Below is a small trained network, with its code and all its weights. Each question gives an input and a target symbol and asks what happens when units are switched off, that is, made to give their printed mean instead of their output.

import numpy as np


def w(rows, s, z=0):
    codes = np.array(rows[::2]) - 128.0
    scale = np.full(codes.shape[1], s)
    scale[-1] = z or s
    return codes * scale


def norm(h):
    return h / np.sqrt((h * h).mean(-1, keepdims=True) + 1e-5)


def f(y):
    return y / 2 * (1 + np.tanh(0.7978845608 * (y + 0.044715 * y**3)))


def softmax(a):
    e = np.exp(a - a.max(-1, keepdims=True))
    return e / e.sum(-1, keepdims=True)


def log_softmax(a):
    a = a - a.max(-1, keepdims=True)
    return a - np.log(np.exp(a).sum(-1, keepdims=True))


def net(x, mask):
    ids = ['βγδεηλξπσ'.index(c) for c in x.split()]
    T = len(ids)
    res = E[ids] + P[:T]
    u = 0
    for l in range(2):
        q, k, v = (norm(res) @ M[l].T for M in (Q, K, V))
        z = softmax(np.where(np.tri(T) > 0, q @ k.T / 2**0.5, -1e9)) @ v
        res = res + np.where(mask[u], z, O[l][:, -1]) @ O[l][:, :-1]
        u += 1
        y = f(norm(res) @ A[l][:, :-1].T + A[l][:, -1])
        res = res + np.where(mask[u : u + 8], y, B[l][:, -1]) @ B[l][:, :-1]
        u += 8
    return log_softmax(norm(res)[-1] @ U[:, :-1].T + U[:, -1])


Q, K, V, O, A, B = {}, {}, {}, {}, {}, {}
E = w([
[85,139,132,109],'β',
[140,123,116,62],'γ',
[139,82,183,146],'δ',
[49,92,98,164],'ε',
[127,114,172,165],'η',
[97,123,155,187],'λ',
[139,102,188,166],'ξ',
[145,168,10,144],'π',
[136,82,150,103],'σ',
],0.012)
P = w([
[177,166,97,199],'0',
[1,158,174,57],'1',
[118,14,103,150],'2',
[190,187,78,121],'3',
[46,113,173,71],'4',
[129,12,104,145],'5',
[202,195,83,131],'6',
[9,84,128,38],'7',
[135,10,98,138],'8',
],0.0086)
Q[0] = w([
[95,201,176,127],'0.h0',
[127,244,96,43],'0.h0',
],0.011)
K[0] = w([
[2,183,149,109],'0.h0',
[6,94,178,33],'0.h0',
],0.0092)
V[0] = w([
[181,37,128,70],'0.h0',
[73,253,185,32],'0.h0',
],0.0041)
O[0] = w([
[233,117,161,56,126],'0.h0',
[2,156,169,79,8],'0.h0',
],0.005,0.0013)
A[0] = w([
[152,209,160,127,42],'0.n0',
[8,188,187,115,160],'0.n1',
[49,123,235,116,86],'0.n2',
[173,102,187,79,164],'0.n3',
[175,187,60,126,111],'0.n4',
[106,86,121,115,101],'0.n5',
[123,178,71,109,94],'0.n6',
[235,194,144,90,2],'0.n7',
],0.015,0.0041)
B[0] = w([
[142,204,199,84,129],'0.n0',
[154,72,254,154,242],'0.n1',
[105,79,219,131,201],'0.n2',
[87,148,99,151,184],'0.n3',
[98,140,148,127,255],'0.n4',
[136,140,163,138,167],'0.n5',
[117,108,144,110,209],'0.n6',
[145,128,90,72,180],'0.n7',
],0.019,0.0063)
Q[1] = w([
[137,129,77,127],'1.h0',
[185,6,96,171],'1.h0',
],0.019)
K[1] = w([
[183,132,148,208],'1.h0',
[153,226,5,199],'1.h0',
],0.012)
V[1] = w([
[6,173,105,91],'1.h0',
[147,58,99,55],'1.h0',
],0.011)
O[1] = w([
[51,159,46,31,254],'1.h0',
[136,2,160,118,107],'1.h0',
],0.011,0.0029)
A[1] = w([
[126,132,86,116,132],'1.n0',
[137,54,158,54,190],'1.n1',
[253,97,117,142,104],'1.n2',
[136,140,151,73,140],'1.n3',
[108,128,135,69,120],'1.n4',
[146,180,151,163,3],'1.n5',
[125,121,81,151,88],'1.n6',
[175,166,141,158,117],'1.n7',
],0.023,0.0062)
B[1] = w([
[154,130,146,162,168],'1.n0',
[107,47,171,45,253],'1.n1',
[203,167,27,129,172],'1.n2',
[133,87,94,153,175],'1.n3',
[133,140,81,78,191],'1.n4',
[54,129,178,1,132],'1.n5',
[87,91,172,178,147],'1.n6',
[108,190,205,75,142],'1.n7',
],0.015,0.012)
U = w([
[131,75,209,140,254],'β',
[41,47,124,46,26],'γ',
[232,144,109,208,199],'δ',
[105,93,84,246,224],'ε',
[108,222,169,83,30],'η',
[45,217,182,117,66],'λ',
[192,208,155,134,157],'ξ',
[10,181,45,130,136],'π',
[217,6,47,159,35],'σ',
],0.014,0.0044)

Each question gives the input, a string of symbols that net reads in full, and the target symbol t.
The units are the heads (2 rows each of Q, K, V and O) and the neurons (one row each of A and B). Each row of codes is followed by its name. A weight is (code - 128) times the scale printed after its matrix; where a second scale follows, it is the last column's (O, A, B and U).
mask holds one flag per unit, layer by layer, with each layer's heads first. A switched-off unit (its flag False) gives its mean, the last column of its rows in O or B, instead of its output. The means were averaged over made-up inputs and are rounded, as every weight is.
A unit's drop is (log p(t) with every unit on - log p(t) with that unit switched off) / (log p(t) with every unit on - log p(t) with every unit switched off).
The circuit of an input: a set's keep is (log p(t) with only the set's units on - log p(t) with every unit switched off) / (log p(t) with every unit on - log p(t) with every unit switched off). Starting from the 12 units with the biggest drops (on a tie, the unit counted first), units are removed one at a time, each time the one whose removal leaves the highest keep (on an exact tie, the one counted first), for as long as the keep stays at least 0.8.
units of the circuit, in order: the units of the circuit, biggest drop first
most important unit: the unit with the biggest drop
k most important neurons: the k neurons with the biggest drops, biggest first
top k neurons in layer l: the k neurons of layer l with the biggest drops, biggest first
input σ π π π σ π, target σ: units of the circuit, in order	[0.h0; 1.n2]
input ε π β, target ε: 2 most important neurons	[0.n1; 0.n4]
input σ γ γ ξ σ β, target σ: units of the circuit, in order	[1.h0; 0.h0; 1.n2; 0.n2]
input δ δ π λ π ξ, target δ: most important unit	1.h0
input β σ σ λ π, target β: units of the circuit, in order	[0.h0; 0.n1]
input σ ξ ξ, target σ: 2 most important neurons	[0.n7; 0.n1]
input ξ σ σ σ δ σ η, target η: units of the circuit, in order	[0.n0; 0.n1]
input π σ ξ ε σ β δ π ξ, target π: units of the circuit, in order	[0.n1; 1.h0; 1.n1]
input σ π π σ σ λ π π ε, target σ: 3 most important neurons	[0.n2; 0.n3; 0.n1]
input σ λ π ε ε π ξ π δ, target σ: units of the circuit, in order	[0.h0; 1.n2; 0.n2; 0.n4]
input ε π σ σ π γ, target ε: 2 most important neurons	[0.n2; 0.n1]
input π γ π π γ γ π η δ, target π: units of the circuit, in order	[0.n1; 1.h0; 0.n4; 1.n1]
input σ π π σ η η γ ε, target β: 3 most important neurons	[0.n7; 0.n1; 0.n2]
input γ π π δ, target δ: top 3 neurons in layer 0	[0.n7; 0.n1; 0.n2]
input γ β δ δ π ξ ε, target ε: most important unit	0.n2
input σ ξ β, target σ: 3 most important neurons	[0.n7; 1.n2; 0.n4]
input π π γ, target π: 2 most important neurons	[0.n1; 1.n1]
input σ π π, target σ: top 3 neurons in layer 0	[0.n3; 0.n7; 0.n1]
input σ γ ξ π δ γ σ π ξ, target σ: 3 most important neurons	[0.n6; 0.n7; 0.n2]
input σ σ π π λ γ, target σ: most important unit	0.h0
input π π π σ π σ π δ π, target π: top 3 neurons in layer 0	[0.n1; 0.n4; 0.n2]
